Here is a tiny trained network, its code and every weight. The questions are about switching its units off for an input and a target symbol, where a switched-off unit gives its printed mean instead of its output.

import numpy as np


def w(rows, s, z=0):
    codes = np.array(rows[::2]) - 128.0
    scale = np.full(codes.shape[1], s)
    scale[-1] = z or s
    return codes * scale


def norm(h):
    return h / np.sqrt((h * h).mean(-1, keepdims=True) + 1e-5)


def f(y):
    return y / 2 * (1 + np.tanh(0.7978845608 * (y + 0.044715 * y**3)))


def softmax(a):
    e = np.exp(a - a.max(-1, keepdims=True))
    return e / e.sum(-1, keepdims=True)


def log_softmax(a):
    a = a - a.max(-1, keepdims=True)
    return a - np.log(np.exp(a).sum(-1, keepdims=True))


def net(x, mask):
    ids = ['βεηξτφω'.index(c) for c in x.split()]
    T = len(ids)
    res = E[ids] + P[:T]
    u = 0
    for l in range(2):
        r = norm(res)
        for j in range(3):
            rows = slice(3 * j, 3 * j + 3)
            q, k, v = (r @ M[l][rows].T for M in (Q, K, V))
            z = softmax(np.where(np.tri(T) > 0, q @ k.T / 3**0.5, -1e9)) @ v
            o = O[l][rows]
            res = res + np.where(mask[u + j], z, o[:, -1]) @ o[:, :-1]
        u += 3
        y = f(norm(res) @ A[l][:, :-1].T + A[l][:, -1])
        res = res + np.where(mask[u : u + 4], y, B[l][:, -1]) @ B[l][:, :-1]
        u += 4
    return log_softmax(norm(res)[-1] @ U[:, :-1].T + U[:, -1])


Q, K, V, O, A, B = {}, {}, {}, {}, {}, {}
E = w([
[109,69,152,128,83,121,160,86,76],'β',
[75,72,44,111,152,165,72,207,88],'ε',
[123,12,189,137,100,89,63,158,192],'η',
[174,68,81,186,111,148,77,103,230],'ξ',
[210,138,203,1,153,188,107,148,124],'τ',
[164,153,160,208,185,50,99,161,58],'φ',
[170,113,209,206,94,173,73,176,170],'ω',
],0.0067)
P = w([
[106,94,77,192,254,192,244,160,179],'0',
[170,44,102,165,170,152,176,152,100],'1',
[170,59,106,147,137,136,145,137,109],'2',
[163,68,107,133,116,121,131,132,113],'3',
[160,79,109,120,105,109,124,129,120],'4',
[149,86,118,117,95,109,117,125,133],'5',
[140,96,123,115,90,103,110,123,140],'6',
[130,103,124,118,89,100,112,127,154],'7',
[120,107,136,115,84,90,106,122,166],'8',
[114,114,127,122,84,91,107,132,177],'9',
[111,127,131,127,86,82,110,135,174],'10',
[100,133,117,129,73,77,111,148,180],'11',
[91,144,120,147,77,66,117,147,181],'12',
],0.0041)
Q[0] = w([
[143,151,95,82,158,113,166,131,109],'L0H0',
[125,152,116,158,136,65,131,135,112],'L0H0',
[190,127,168,92,106,175,118,90,194],'L0H0',
[192,180,153,169,130,124,161,72,164],'L0H1',
[131,46,96,220,110,168,127,176,139],'L0H1',
[146,71,111,142,136,75,154,174,13],'L0H1',
[91,254,155,64,169,106,126,113,128],'L0H2',
[89,154,79,120,141,100,143,145,39],'L0H2',
[115,44,140,54,141,167,110,119,118],'L0H2',
],0.0055)
K[0] = w([
[154,109,138,144,145,132,121,112,96],'L0H0',
[126,99,138,97,119,159,157,127,122],'L0H0',
[149,111,139,136,161,137,101,140,153],'L0H0',
[93,143,84,134,109,182,94,151,137],'L0H1',
[164,84,136,158,141,183,161,87,152],'L0H1',
[50,62,138,141,106,151,209,89,60],'L0H1',
[253,202,130,96,200,145,96,168,105],'L0H2',
[83,136,82,101,165,92,116,163,118],'L0H2',
[118,98,122,93,118,195,140,114,154],'L0H2',
],0.0073)
V[0] = w([
[142,130,136,129,93,95,122,98,171],'L0H0',
[112,104,103,101,117,151,93,135,165],'L0H0',
[153,153,136,143,254,174,100,171,151],'L0H0',
[108,134,132,114,150,163,126,159,120],'L0H1',
[140,123,119,113,174,107,73,207,137],'L0H1',
[112,125,127,53,128,80,143,136,112],'L0H1',
[131,97,98,192,117,77,91,139,199],'L0H2',
[177,116,156,90,94,214,142,127,172],'L0H2',
[124,99,117,74,95,196,108,133,173],'L0H2',
],0.006)
O[0] = w([
[76,66,94,178,71,124,154,127,137,52],'L0H0',
[77,102,168,79,141,170,145,162,169,180],'L0H0',
[147,155,124,135,218,113,254,198,65,126],'L0H0',
[151,101,106,105,83,95,97,138,102,83],'L0H1',
[182,66,99,127,52,160,154,100,107,66],'L0H1',
[138,88,149,133,185,184,84,125,117,64],'L0H1',
[214,99,155,46,184,164,142,115,88,251],'L0H2',
[208,158,27,237,98,63,161,160,146,136],'L0H2',
[176,176,80,182,134,64,210,115,127,174],'L0H2',
],0.0043,0.0019)
A[0] = w([
[123,117,168,111,96,139,221,129,101,19],'L0N0',
[61,119,136,174,190,137,141,131,137,40],'L0N1',
[87,171,159,134,103,110,155,61,213,90],'L0N2',
[160,254,77,172,49,71,202,170,148,4],'L0N3',
],0.006,0.0022)
B[0] = w([
[178,140,107,159,181,177,80,57,128,213],'L0N0',
[140,46,125,103,147,161,205,71,150,113],'L0N1',
[44,102,101,149,58,78,101,190,145,254],'L0N2',
[71,41,95,93,32,105,137,57,254,190],'L0N3',
],0.0059,0.00051)
Q[1] = w([
[125,106,254,152,128,89,72,127,126],'L1H0',
[91,181,105,97,144,156,83,154,103],'L1H0',
[201,49,170,170,146,119,94,172,109],'L1H0',
[215,167,160,137,216,119,169,91,73],'L1H1',
[141,114,137,130,130,148,233,46,104],'L1H1',
[82,92,104,124,131,123,116,175,120],'L1H1',
[80,132,136,77,152,90,57,129,69],'L1H2',
[119,198,237,143,149,114,141,118,145],'L1H2',
[173,170,79,103,208,174,149,194,119],'L1H2',
],0.009)
K[1] = w([
[81,139,181,139,99,93,35,94,119],'L1H0',
[75,83,86,94,178,180,151,152,97],'L1H0',
[94,76,168,186,28,76,117,77,45],'L1H0',
[203,98,161,157,207,94,172,90,34],'L1H1',
[130,72,124,119,180,168,252,45,138],'L1H1',
[70,131,129,104,132,124,99,202,181],'L1H1',
[61,141,167,132,174,68,140,93,61],'L1H2',
[168,254,223,175,121,116,158,184,119],'L1H2',
[130,146,33,49,118,167,168,194,85],'L1H2',
],0.0083)
V[1] = w([
[151,203,254,194,98,45,84,143,219],'L1H0',
[138,138,255,135,148,96,213,39,133],'L1H0',
[142,93,187,187,83,113,201,95,82],'L1H0',
[122,130,117,122,18,65,156,43,71],'L1H1',
[124,117,136,244,154,116,196,180,98],'L1H1',
[133,89,195,102,127,70,35,104,91],'L1H1',
[54,130,170,154,187,88,21,105,192],'L1H2',
[45,115,55,78,94,149,69,77,119],'L1H2',
[129,221,71,98,127,78,93,95,124],'L1H2',
],0.004)
O[1] = w([
[95,146,107,76,185,144,146,239,5,66],'L1H0',
[161,156,17,134,254,153,68,143,98,186],'L1H0',
[144,191,79,109,156,212,102,107,133,239],'L1H0',
[168,38,186,167,177,154,112,133,173,55],'L1H1',
[135,159,158,138,91,179,117,83,57,174],'L1H1',
[99,130,128,162,142,126,237,101,183,197],'L1H1',
[211,123,131,144,76,79,96,145,60,118],'L1H2',
[189,174,130,120,193,150,121,180,81,78],'L1H2',
[151,71,91,172,193,142,126,120,101,4],'L1H2',
],0.0047,0.0029)
A[1] = w([
[120,169,156,104,172,180,82,80,92,30],'L1N0',
[211,195,99,161,132,114,74,103,159,84],'L1N1',
[131,105,86,112,53,130,125,116,195,3],'L1N2',
[205,132,133,83,171,177,254,153,120,5],'L1N3',
],0.0077,0.0044)
B[1] = w([
[146,85,131,105,39,119,103,123,181,192],'L1N0',
[105,89,82,136,168,143,180,194,75,200],'L1N1',
[177,113,149,123,84,93,75,112,138,254],'L1N2',
[95,83,31,212,203,131,85,254,85,195],'L1N3',
],0.0089,0.0032)
U = w([
[87,82,184,170,149,175,89,13,199,179],'β',
[222,169,176,148,161,54,177,74,24,151],'ε',
[246,12,62,80,27,162,46,122,37,1],'η',
[19,61,179,89,84,68,222,149,144,110],'ξ',
[164,151,60,177,213,120,138,228,134,200],'τ',
[85,255,56,28,123,108,117,119,145,125],'φ',
[144,226,178,156,68,229,160,166,106,123],'ω',
],0.0047,0.005)

Each question gives the input, a string of symbols that net reads in full, and the target symbol t.
The units are the heads (3 rows each of Q, K, V and O) and the neurons (one row each of A and B). Each row of codes is followed by its name. A weight is (code - 128) times the scale printed after its matrix; where a second scale follows, it is the last column's (O, A, B and U).
mask holds one flag per unit, layer by layer, with each layer's heads first. A switched-off unit (its flag False) gives its mean, the last column of its rows in O or B, instead of its output. The means were averaged over made-up inputs and are rounded, as every weight is.
A unit's drop is (log p(t) with every unit on - log p(t) with that unit switched off) / (log p(t) with every unit on - log p(t) with every unit switched off).
The circuit of an input: a set's keep is (log p(t) with only the set's units on - log p(t) with every unit switched off) / (log p(t) with every unit on - log p(t) with every unit switched off). Starting from the 12 units with the biggest drops (on a tie, the unit counted first), units are removed one at a time, each time the one whose removal leaves the highest keep (on an exact tie, the one counted first), for as long as the keep stays at least 0.8.
units of the circuit, in order: the units of the circuit, biggest drop first
most important unit: the unit with the biggest drop
which heads matter: for each layer, one digit per head in row order, 1 if its drop is at least 0.15 and else 0, layers parted by /
drop of u: that unit's drop, to one decimal
input β τ β η, target τ: which heads matter -> 111 / 101
input ξ β ω, target ω: most important unit -> L1H0
input τ η φ η ξ τ ε ε η τ ω ε ξ, target η: units of the circuit, in order -> (L1N2 L0H1)
input τ η ξ φ τ ω φ φ ε τ, target β: units of the circuit, in order -> (L0N3 L0H2 L1N3)
input η β ε, target φ: which heads matter -> 010 / 010
input β φ ξ ε β ξ η, target τ: units of the circuit, in order -> (L1H0 L0H2 L1N1)
input ε φ ε ξ φ β φ, target β: units of the circuit, in order -> (L0H2 L1N1)
input ε τ τ η ξ τ, target β: which heads matter -> 001 / 001
input ξ ω φ ω ε ω φ, target η: units of the circuit, in order -> (L0H2 L0H1)
input β ξ η, target ξ: units of the circuit, in order -> (L1H0 L0H1 L1N2 L1N3)
input τ ε ω τ φ ε ε β ξ ω β η φ, target η: units of the circuit, in order -> (L0H2 L1N0 L1H0)
input ε φ φ ε ξ, target τ: which heads matter -> 001 / 000
input η ξ ε ω, target τ: which heads matter -> 001 / 100
input ξ β ξ ε β ω φ ε φ φ ε η ε, target ξ: units of the circuit, in order -> (L1H0)
input η ε η ω β, target β: which heads matter -> 000 / 001
input β φ φ η ξ β τ ω ξ ω, target η: which heads matter -> 111 / 101
input φ β ε β τ ξ, target τ: which heads matter -> 100 / 100
input ε ε φ ε β η φ η ε φ η η τ, target τ: which heads matter -> 000 / 000
input ε τ φ η τ ω, target τ: which heads matter -> 001 / 000
input τ β τ ω ε, target φ: most important unit -> L0H0
input ξ η ε φ ε ε β ε ε ε η β ξ, target η: drop of L1N2 -> 0.5
input β β φ η β β, target ξ: drop of L0N0 -> 0.3
input φ ε ε β ω φ τ β φ ε, target β: drop of L0H1 -> 0.2
input ε φ τ β, target β: drop of L1N3 -> 0.0
